Below are the code and all the weights of a small trained network. Each question names an input and a class and asks about switching units off, where a switched-off unit gives its printed mean instead of its output.

import numpy as np


def w(rows, s, z=0):
    codes = np.array(rows[::2]) - 128.0
    scale = np.full(codes.shape[1], s)
    scale[-1] = z or s
    return codes * scale


def f(y):
    return y / 2 * (1 + np.tanh(0.7978845608 * (y + 0.044715 * y**3)))


def log_softmax(a):
    a = a - a.max(-1, keepdims=True)
    return a - np.log(np.exp(a).sum(-1, keepdims=True))


def net(x, mask):
    res = np.array(x, float).reshape(1, 4) / 4 @ E
    y = f(res @ A[0][:, :-1].T + A[0][:, -1])
    res = res + np.where(mask, y, B[0][:, -1]) @ B[0][:, :-1]
    return log_softmax(res[-1] @ U[:, :-1].T + U[:, -1])


A, B = {}, {}
E = w([
[115,165,39,73],'x0',
[50,79,167,51],'x1',
[122,5,80,166],'x2',
[14,160,112,171],'x3',
],0.013)
A[0] = w([
[57,85,145,69,51],'N0',
[21,136,135,212,120],'N1',
[157,156,69,252,76],'N2',
[124,143,215,166,208],'N3',
[80,88,137,34,169],'N4',
[67,151,112,187,47],'N5',
[152,188,18,89,196],'N6',
[119,135,61,91,100],'N7',
[29,129,79,244,69],'N8',
[113,69,93,166,83],'N9',
[127,60,37,128,158],'N10',
[46,72,180,53,129],'N11',
[114,28,85,166,36],'N12',
[66,170,97,153,90],'N13',
[117,44,96,131,47],'N14',
[175,120,63,221,40],'N15',
[134,42,89,184,131],'N16',
[159,87,191,160,94],'N17',
[122,50,87,182,73],'N18',
[209,66,129,53,6],'N19',
[66,128,119,150,14],'N20',
[34,170,142,168,88],'N21',
[163,172,44,176,129],'N22',
[132,99,249,225,164],'N23',
[155,200,143,154,45],'N24',
[87,126,29,5,202],'N25',
[236,46,124,54,232],'N26',
[115,190,161,110,57],'N27',
[51,133,120,150,54],'N28',
[132,230,224,73,54],'N29',
[163,188,107,212,26],'N30',
],0.011,0.0019)
B[0] = w([
[123,151,198,154,188],'N0',
[173,148,94,123,220],'N1',
[135,139,217,176,208],'N2',
[73,63,51,141,185],'N3',
[120,119,211,211,195],'N4',
[204,105,131,124,179],'N5',
[79,72,82,210,221],'N6',
[119,81,107,202,168],'N7',
[223,130,115,115,230],'N8',
[89,229,91,59,182],'N9',
[83,195,115,118,206],'N10',
[130,116,206,198,215],'N11',
[92,184,117,85,214],'N12',
[160,127,107,122,178],'N13',
[107,196,135,73,193],'N14',
[97,144,214,133,193],'N15',
[95,185,118,100,211],'N16',
[125,157,72,183,180],'N17',
[89,189,119,89,201],'N18',
[230,138,109,126,212],'N19',
[204,119,137,126,163],'N20',
[185,150,105,136,198],'N21',
[114,92,186,178,200],'N22',
[75,69,50,236,230],'N23',
[95,175,145,112,184],'N24',
[106,103,106,199,227],'N25',
[191,151,120,152,254],'N26',
[87,197,114,39,170],'N27',
[209,127,125,120,177],'N28',
[106,254,88,100,226],'N29',
[107,141,207,134,195],'N30',
],0.0083,0.013)
U = w([
[112,133,253,162,121],'0',
[81,195,102,86,114],'1',
[243,133,102,132,121],'2',
[70,93,53,201,125],'3',
[109,112,120,144,251],'4',
[110,86,127,91,100],'5',
[126,88,142,109,102],'6',
[114,78,109,76,105],'7',
],0.014)

Each question gives the input, the list of numbers given to net, and the class t.
The units are the neurons (one row each of A and B). Each row of codes is followed by its name. A weight is (code - 128) times the scale printed after its matrix; where a second scale follows, it is the last column's (A, B and U).
mask holds one flag per neuron, in row order. A switched-off neuron (its flag False) gives its mean, the last column of its row in B, instead of its output. The means were averaged over made-up inputs and are rounded, as every weight is.
A unit's drop is (log p(t) with every unit on - log p(t) with that unit switched off) / (log p(t) with every unit on - log p(t) with every unit switched off).
The circuit of an input: a set's keep is (log p(t) with only the set's units on - log p(t) with every unit switched off) / (log p(t) with every unit on - log p(t) with every unit switched off). Starting from the 12 units with the biggest drops (on a tie, the unit counted first), units are removed one at a time, each time the one whose removal leaves the highest keep (on an exact tie, the one counted first), for as long as the keep stays at least 0.8.
units of the circuit, in order: the units of the circuit, biggest drop first
most important unit: the unit with the biggest drop
top k neurons: the k neurons with the biggest drops, biggest first
drop when u is switched off: that unit's drop, to one decimal
input [8,6,3,-7], class 3: most important unit : N25
input [7,-8,-7,-2], class 0: units of the circuit, in order : [N22; N30]
input [4,-1,4,-2], class 1: top 2 neurons : [N23; N10]
input [-5,-1,-4,-2], class 3: top 2 neurons : [N23; N3]
input [-5,-7,5,8], class 2: top 3 neurons : [N8; N1; N5]
input [5,7,-6,-3], class 0: top 2 neurons : [N4; N11]
input [-7,0,6,-1], class 3: top 4 neurons : [N23; N29; N17; N27]
input [-1,-6,-4,6], class 0: top 4 neurons : [N30; N2; N22; N19]
input [1,-6,-5,7], class 2: top 2 neurons : [N8; N21]
input [0,6,-3,6], class 0: top 3 neurons : [N11; N4; N0]
input [-8,7,-5,2], class 3: top 2 neurons : [N23; N3]
input [-4,3,-4,-2], class 1: top 3 neurons : [N29; N6; N25]
input [-3,-7,-1,6], class 0: top 2 neurons : [N2; N30]
input [-6,6,0,-8], class 2: units of the circuit, in order : [N19]
input [-8,7,2,-1], class 3: top 3 neurons : [N23; N3; N17]
input [-8,-4,-8,2], class 1: top 2 neurons : [N29; N27]
input [-1,-4,-7,8], class 2: drop when N5 is switched off : 0.3
input [-6,-2,-4,1], class 3: drop when N23 is switched off : 0.2
input [-3,-5,-8,-7], class 1: drop when N29 is switched off : 0.3
input [2,6,0,-5], class 0: most important unit : N4
